Below is a small trained network, with its code and all its weights. Each question gives an input and a class and asks what happens when units are switched off, that is, made to give their printed mean instead of their output.

import numpy as np


def w(rows, s, z=0):
    codes = np.array(rows[::2]) - 128.0
    scale = np.full(codes.shape[1], s)
    scale[-1] = z or s
    return codes * scale


def f(y):
    return y / 2 * (1 + np.tanh(0.7978845608 * (y + 0.044715 * y**3)))


def log_softmax(a):
    a = a - a.max(-1, keepdims=True)
    return a - np.log(np.exp(a).sum(-1, keepdims=True))


def net(x, mask):
    res = np.array(x, float).reshape(1, 6) / 4 @ E
    y = f(res @ A[0][:, :-1].T + A[0][:, -1])
    res = res + np.where(mask, y, B[0][:, -1]) @ B[0][:, :-1]
    return log_softmax(res[-1] @ U[:, :-1].T + U[:, -1])


A, B = {}, {}
E = w([
[125,122,146,185,152,104,181,177,218],'x0',
[110,199,136,113,59,220,58,181,138],'x1',
[193,126,49,212,113,144,189,187,84],'x2',
[184,168,170,130,5,82,156,85,126],'x3',
[170,234,67,89,187,123,114,62,172],'x4',
[118,70,119,103,101,208,230,86,156],'x5',
],0.011)
A[0] = w([
[143,164,89,132,115,121,117,89,149,97],'n1',
[135,121,141,117,205,159,132,163,101,16],'n2',
[128,96,122,153,157,94,141,61,90,251],'n3',
[98,83,80,148,176,178,89,104,114,88],'n4',
[174,135,148,145,143,128,136,162,212,120],'n5',
[88,112,194,83,150,115,105,119,166,151],'n6',
[75,133,113,135,120,147,207,85,120,128],'n7',
[157,127,147,138,90,60,164,84,124,189],'n8',
[147,78,128,108,142,150,185,81,142,131],'n9',
[132,164,119,160,70,195,65,140,151,168],'n10',
[162,139,92,198,135,138,127,166,121,59],'n11',
[138,131,137,124,107,214,139,118,161,151],'n12',
[155,131,170,160,56,100,121,87,155,83],'n13',
[78,125,116,151,192,143,147,159,140,116],'n14',
[123,162,154,168,154,11,81,162,88,187],'n15',
[131,125,137,111,123,167,98,83,79,198],'n16',
[105,115,155,98,186,145,115,132,124,36],'n17',
[109,130,71,135,114,122,159,153,115,21],'n18',
[176,125,82,156,119,96,100,180,115,127],'n19',
[138,136,87,115,98,90,160,191,165,46],'n20',
[71,70,159,162,94,99,104,126,126,91],'n21',
[185,122,124,148,132,163,141,137,65,136],'n22',
[136,136,93,144,136,128,144,169,123,63],'n23',
[135,132,141,159,133,119,165,166,204,129],'n24',
[98,95,106,134,145,144,114,145,124,26],'n25',
[95,138,133,152,191,153,114,145,126,54],'n26',
[114,86,97,136,161,110,119,110,121,126],'n27',
[115,137,136,176,117,108,130,129,191,200],'n28',
[117,143,169,132,154,109,156,146,157,60],'n29',
[168,117,103,87,148,153,123,87,5,163],'n30',
[146,122,71,146,119,140,142,138,96,109],'n31',
[107,116,198,80,124,90,62,128,197,102],'n32',
[114,148,103,105,113,174,99,157,139,173],'n33',
[120,141,155,175,159,143,146,151,190,86],'n34',
[155,149,70,74,146,132,146,87,206,122],'n35',
[126,147,87,108,158,135,121,87,150,70],'n36',
[117,61,127,149,108,142,128,140,116,56],'n37',
[140,176,82,142,150,113,95,94,150,131],'n38',
[133,130,156,153,90,173,93,151,154,78],'n39',
[117,78,172,146,117,122,111,142,84,51],'n40',
],0.013,0.0023)
B[0] = w([
[150,114,71,159,98,128,124,128,125,172],'n1',
[181,156,151,91,74,124,209,120,82,176],'n2',
[55,140,67,139,255,99,119,196,134,199],'n3',
[186,173,169,127,70,53,165,131,71,188],'n4',
[93,74,119,73,104,111,67,132,99,182],'n5',
[73,149,83,105,134,188,204,75,179,194],'n6',
[89,152,205,155,143,215,100,102,27,179],'n7',
[141,216,94,91,117,90,203,205,93,209],'n8',
[86,147,181,213,161,225,115,149,69,194],'n9',
[93,158,139,154,174,82,165,179,137,202],'n10',
[74,127,112,119,141,154,190,91,206,192],'n11',
[75,164,163,185,191,171,113,156,46,168],'n12',
[183,203,122,114,62,53,195,129,97,200],'n13',
[152,178,119,95,101,91,160,148,67,196],'n14',
[77,100,218,211,146,254,124,100,25,253],'n15',
[97,111,127,109,132,82,51,134,155,175],'n16',
[142,163,88,93,99,116,183,83,111,167],'n17',
[118,129,117,108,125,141,144,82,164,153],'n18',
[102,141,133,101,142,206,161,98,140,192],'n19',
[97,149,128,94,99,118,105,110,165,166],'n20',
[168,73,2,166,71,158,88,149,169,186],'n21',
[109,156,100,82,127,157,98,93,184,169],'n22',
[123,146,137,83,130,162,162,41,158,162],'n23',
[71,81,120,85,88,108,46,138,104,194],'n24',
[210,151,122,99,58,133,141,147,106,155],'n25',
[153,147,161,141,49,112,173,128,66,178],'n26',
[133,176,120,148,149,39,178,174,111,171],'n27',
[85,138,132,110,129,99,49,146,62,175],'n28',
[82,114,115,104,100,80,106,107,158,155],'n29',
[46,107,128,84,81,56,31,133,125,203],'n30',
[87,128,147,34,151,175,138,76,229,168],'n31',
[104,135,95,97,148,195,186,90,155,216],'n32',
[124,145,124,154,213,104,135,188,114,171],'n33',
[116,106,169,69,124,39,53,143,108,180],'n34',
[180,85,64,158,93,188,92,181,152,200],'n35',
[170,86,84,127,78,170,132,153,146,175],'n36',
[149,81,83,152,118,138,143,116,129,173],'n37',
[194,67,74,165,110,198,107,171,136,200],'n38',
[138,117,80,156,166,96,174,150,141,169],'n39',
[215,84,90,131,116,153,126,157,192,174],'n40',
],0.0068,0.016)
U = w([
[219,209,145,112,61,87,161,136,82,53],'0',
[123,125,192,235,148,210,81,116,70,120],'1',
[117,124,107,75,149,159,158,33,220,78],'2',
[241,11,62,193,94,162,89,193,173,58],'3',
[98,86,138,66,108,63,4,134,117,151],'4',
[132,144,113,195,232,86,142,207,128,243],'5',
[165,119,184,168,177,120,109,129,128,253],'6',
],0.011,0.003)

Each question gives the input, the list of numbers given to net, and the class t.
The units are the neurons (one row each of A and B). Each row of codes is followed by its name. A weight is (code - 128) times the scale printed after its matrix; where a second scale follows, it is the last column's (A, B and U).
mask holds one flag per neuron, in row order. A switched-off neuron (its flag False) gives its mean, the last column of its row in B, instead of its output. The means were averaged over made-up inputs and are rounded, as every weight is.
A unit's drop is (log p(t) with every unit on - log p(t) with that unit switched off) / (log p(t) with every unit on - log p(t) with every unit switched off).
The circuit of an input: a set's keep is (log p(t) with only the set's units on - log p(t) with every unit switched off) / (log p(t) with every unit on - log p(t) with every unit switched off). Starting from the 12 units with the biggest drops (on a tie, the unit counted first), units are removed one at a time, each time the one whose removal leaves the highest keep (on an exact tie, the one counted first), for as long as the keep stays at least 0.8.
units of the circuit, in order: the units of the circuit, biggest drop first
unit that matters most: the unit with the biggest drop
top k neurons: the k neurons with the biggest drops, biggest first
drop when u is switched off: that unit's drop, to one decimal
input [-6,6,5,-8,3,8], class 0: units of the circuit, in order => n4
input [8,-3,8,-6,0,-5], class 2: units of the circuit, in order => n11; n23
input [6,-7,7,6,-3,4], class 2: top 2 neurons => n31; n11
input [-3,-7,7,-5,-4,-1], class 2: units of the circuit, in order => n31; n22
input [8,5,-6,7,-5,2], class 4: top 4 neurons => n24; n28; n5; n34
input [-8,7,5,-5,8,-2], class 3: top 2 neurons => n38; n36
input [8,4,8,1,4,8], class 1: top 3 neurons => n12; n7; n9
input [4,-2,8,5,-8,-8], class 1: top 2 neurons => n15; n19
input [8,-5,4,-8,7,-8], class 0: top 2 neurons => n14; n2
input [-6,5,-1,-7,8,-1], class 3: top 3 neurons => n38; n35; n36
input [4,-7,5,-7,7,6], class 0: top 2 neurons => n14; n4
input [6,8,8,4,6,-5], class 2: units of the circuit, in order => n11; n19
input [-1,-2,-8,7,0,-3], class 2: top 4 neurons => n32; n6; n4; n14
input [-8,-2,2,-5,-3,-2], class 4: unit that matters most => n30
input [-5,2,6,-8,8,-7], class 0: top 3 neurons => n4; n2; n26
input [-7,-4,8,4,8,-2], class 2: units of the circuit, in order => n31; n22
input [8,-3,-3,-4,6,5], class 4: units of the circuit, in order => n34; n24
input [-2,7,3,-2,2,5], class 5: units of the circuit, in order => n10; n33
input [-3,-1,-5,2,-6,5], class 3: top 3 neurons => n21; n15; n40
input [8,8,-5,-4,-3,-4], class 4: units of the circuit, in order => n34
input [4,-7,4,5,-4,-1], class 5: top 2 neurons => n3; n8
input [8,-7,0,-1,3,-3], class 4: units of the circuit, in order => n24; n5
input [-2,7,-7,-2,-5,-4], class 2: units of the circuit, in order => n32; n6
input [-8,-3,0,-6,-7,-3], class 4: top 3 neurons => n30; n38; n35
input [-2,-3,8,-7,-7,-6], class 2: units of the circuit, in order => n11; n31; n23
input [2,6,2,1,-6,3], class 3: top 2 neurons => n21; n3
input [-8,-5,-6,3,3,6], class 4: units of the circuit, in order => n30
input [7,-3,-5,-2,-5,3], class 4: top 2 neurons => n34; n24
input [-3,1,-5,-5,-5,-3], class 0: drop when n38 is switched off => 0.2
